Below are the code and all the weights of a small trained network. Each question names an input and a target symbol and asks about switching units off, where a switched-off unit gives its printed mean instead of its output.

import numpy as np


def w(rows, s, z=0):
    codes = np.array(rows[::2]) - 128.0
    scale = np.full(codes.shape[1], s)
    scale[-1] = z or s
    return codes * scale


def f(y):
    return np.maximum(y, 0)


def softmax(a):
    e = np.exp(a - a.max(-1, keepdims=True))
    return e / e.sum(-1, keepdims=True)


def log_softmax(a):
    a = a - a.max(-1, keepdims=True)
    return a - np.log(np.exp(a).sum(-1, keepdims=True))


def net(x, mask):
    ids = ['ΔΣΦγθμπτψω'.index(c) for c in x.split()]
    T = len(ids)
    res = E[ids] + P[:T]
    r = res
    for j in range(2):
        rows = slice(2 * j, 2 * j + 2)
        q, k, v = (r @ M[0][rows].T for M in (Q, K, V))
        z = softmax(np.where(np.tri(T) > 0, q @ k.T / 2**0.5, -1e9)) @ v
        o = O[0][rows]
        res = res + np.where(mask[j], z, o[:, -1]) @ o[:, :-1]
    y = f(res @ A[0][:, :-1].T + A[0][:, -1])
    res = res + np.where(mask[2:6], y, B[0][:, -1]) @ B[0][:, :-1]
    return log_softmax(res[-1] @ U[:, :-1].T + U[:, -1])


Q, K, V, O, A, B = {}, {}, {}, {}, {}, {}
E = w([
[120,117,101,200,94,154],'Δ',
[70,190,56,172,86,132],'Σ',
[140,188,15,222,122,101],'Φ',
[193,61,76,118,145,101],'γ',
[85,115,150,63,103,217],'θ',
[151,58,92,148,141,144],'μ',
[64,109,86,102,95,127],'π',
[99,216,178,126,91,130],'τ',
[124,191,53,6,152,123],'ψ',
[131,167,143,148,216,63],'ω',
],0.022)
P = w([
[167,135,123,227,172,247],'0',
[108,103,130,144,107,125],'1',
[102,106,126,140,111,121],'2',
[112,126,111,134,89,119],'3',
[105,111,124,133,102,112],'4',
[103,112,122,137,102,115],'5',
[102,114,116,135,101,121],'6',
[92,99,132,135,114,117],'7',
[101,123,116,142,97,117],'8',
[96,110,117,138,107,116],'9',
[96,114,113,136,102,113],'10',
[93,106,119,138,110,106],'11',
[92,114,116,136,100,108],'12',
[89,119,120,139,105,119],'13',
],0.014)
Q[0] = w([
[88,31,73,181,75,73],'head 0',
[128,108,206,149,76,124],'head 0',
[167,176,149,45,134,216],'head 1',
[109,65,92,186,6,179],'head 1',
],0.012)
K[0] = w([
[196,154,129,159,183,207],'head 0',
[118,116,169,148,72,127],'head 0',
[114,118,124,54,83,64],'head 1',
[161,140,126,156,132,247],'head 1',
],0.014)
V[0] = w([
[219,94,51,95,208,20],'head 0',
[96,172,70,231,44,76],'head 0',
[254,79,127,165,149,114],'head 1',
[157,223,187,122,131,94],'head 1',
],0.0093)
O[0] = w([
[165,139,109,85,195,168,223],'head 0',
[117,131,177,167,180,137,81],'head 0',
[43,133,103,131,197,168,3],'head 1',
[95,105,93,133,178,2,110],'head 1',
],0.019,0.0053)
A[0] = w([
[97,65,84,172,131,153,5],'neuron 0',
[141,163,89,67,211,166,84],'neuron 1',
[141,179,71,184,132,116,165],'neuron 2',
[81,100,103,143,78,252,224],'neuron 3',
],0.011,0.0023)
B[0] = w([
[11,162,59,126,137,93,156],'neuron 0',
[90,192,173,146,92,154,255],'neuron 1',
[141,65,154,86,141,120,159],'neuron 2',
[122,60,176,99,158,133,214],'neuron 3',
],0.012,0.02)
U = w([
[156,49,14,28,147,90,230],'Δ',
[103,136,133,144,128,103,148],'Σ',
[99,171,100,142,91,52,67],'Φ',
[68,196,33,142,118,124,100],'γ',
[126,252,178,60,100,151,123],'θ',
[101,147,105,137,39,126,3],'μ',
[133,231,185,254,73,119,214],'π',
[140,120,145,57,177,126,55],'τ',
[221,92,248,84,139,98,120],'ψ',
[136,215,218,118,235,43,196],'ω',
],0.0065,0.0045)

Each question gives the input, a string of symbols that net reads in full, and the target symbol t.
The units are the heads (2 rows each of Q, K, V and O) and the neurons (one row each of A and B). Each row of codes is followed by its name. A weight is (code - 128) times the scale printed after its matrix; where a second scale follows, it is the last column's (O, A, B and U).
mask holds one flag per unit, heads first, then neurons. A switched-off unit (its flag False) gives its mean, the last column of its rows in O or B, instead of its output. The means were averaged over made-up inputs and are rounded, as every weight is.
A unit's drop is (log p(t) with every unit on - log p(t) with that unit switched off) / (log p(t) with every unit on - log p(t) with every unit switched off).
The circuit of an input: a set's keep is (log p(t) with only the set's units on - log p(t) with every unit switched off) / (log p(t) with every unit on - log p(t) with every unit switched off). Starting from all 6 units, units are removed one at a time, each time the one whose removal leaves the highest keep (on an exact tie, the one counted first), for as long as the keep stays at least 0.8.
units of the circuit, in order: the units of the circuit, biggest drop first
k most important neurons: the k neurons with the biggest drops, biggest first
heads that matter: for each layer, one digit per head in row order, 1 if its drop is at least 0.15 and else 0, layers parted by /
input τ τ ψ ψ Φ μ ω ψ ψ μ ω ω ψ π, target Φ: heads that matter : 11
input Δ Φ ψ ω ψ ω ψ π, target Σ: units of the circuit, in order : [head 0; head 1; neuron 3; neuron 0]
input τ π ψ Φ Φ Φ, target Φ: units of the circuit, in order : [head 0; head 1; neuron 1]
input ψ ω ψ ω ψ ψ ω μ, target Δ: heads that matter : 00
input γ γ Φ Δ, target θ: 3 most important neurons : [neuron 1; neuron 3; neuron 0]
input τ ψ π Δ π ψ ω Σ, target Φ: heads that matter : 11
input π ψ τ ψ Δ, target ψ: heads that matter : 01
input π ω Φ ω ω γ μ θ μ ψ Σ ψ μ, target ψ: 2 most important neurons : [neuron 3; neuron 1]
input Δ Σ Φ ω Φ π ψ μ ψ ψ ψ τ μ, target Σ: 3 most important neurons : [neuron 0; neuron 3; neuron 1]
input ψ ψ ω ψ π π τ θ, target ψ: units of the circuit, in order : [neuron 1; head 1]
input θ γ π, target μ: units of the circuit, in order : [head 0]
input Δ μ ω ψ Σ ψ ω ψ ψ ψ Φ ψ γ, target Σ: 3 most important neurons : [neuron 0; neuron 3; neuron 1]
input π π π μ τ π Σ, target ψ: units of the circuit, in order : [head 1; neuron 3]
input μ ψ ψ ψ ω Φ, target τ: units of the circuit, in order : [neuron 3; head 1]
input ψ τ ψ μ θ Σ π ψ π ψ ψ μ ψ γ, target Δ: most important neuron : [neuron 1]
input γ Φ μ ω π θ π ω π Φ, target θ: units of the circuit, in order : [neuron 1; head 0; head 1]
input τ ψ ψ ψ ψ ω μ, target Φ: units of the circuit, in order : [head 0; head 1; neuron 0]
input γ ψ ω π θ π ψ π π Φ ψ π Σ, target θ: 2 most important neurons : [neuron 1; neuron 3]
input μ Δ π ω ψ ψ ψ ψ μ, target τ: 2 most important neurons : [neuron 3; neuron 0]
input ω Σ ψ π Σ ω Σ ψ ψ μ γ, target γ: heads that matter : 01
input ω τ ψ ψ π ω π, target γ: heads that matter : 01
input μ ψ π ψ γ γ, target τ: heads that matter : 01
input γ ψ ψ Σ ψ ω π μ, target θ: units of the circuit, in order : [neuron 1; head 1]
input ψ θ Φ, target Δ: units of the circuit, in order : [neuron 1]
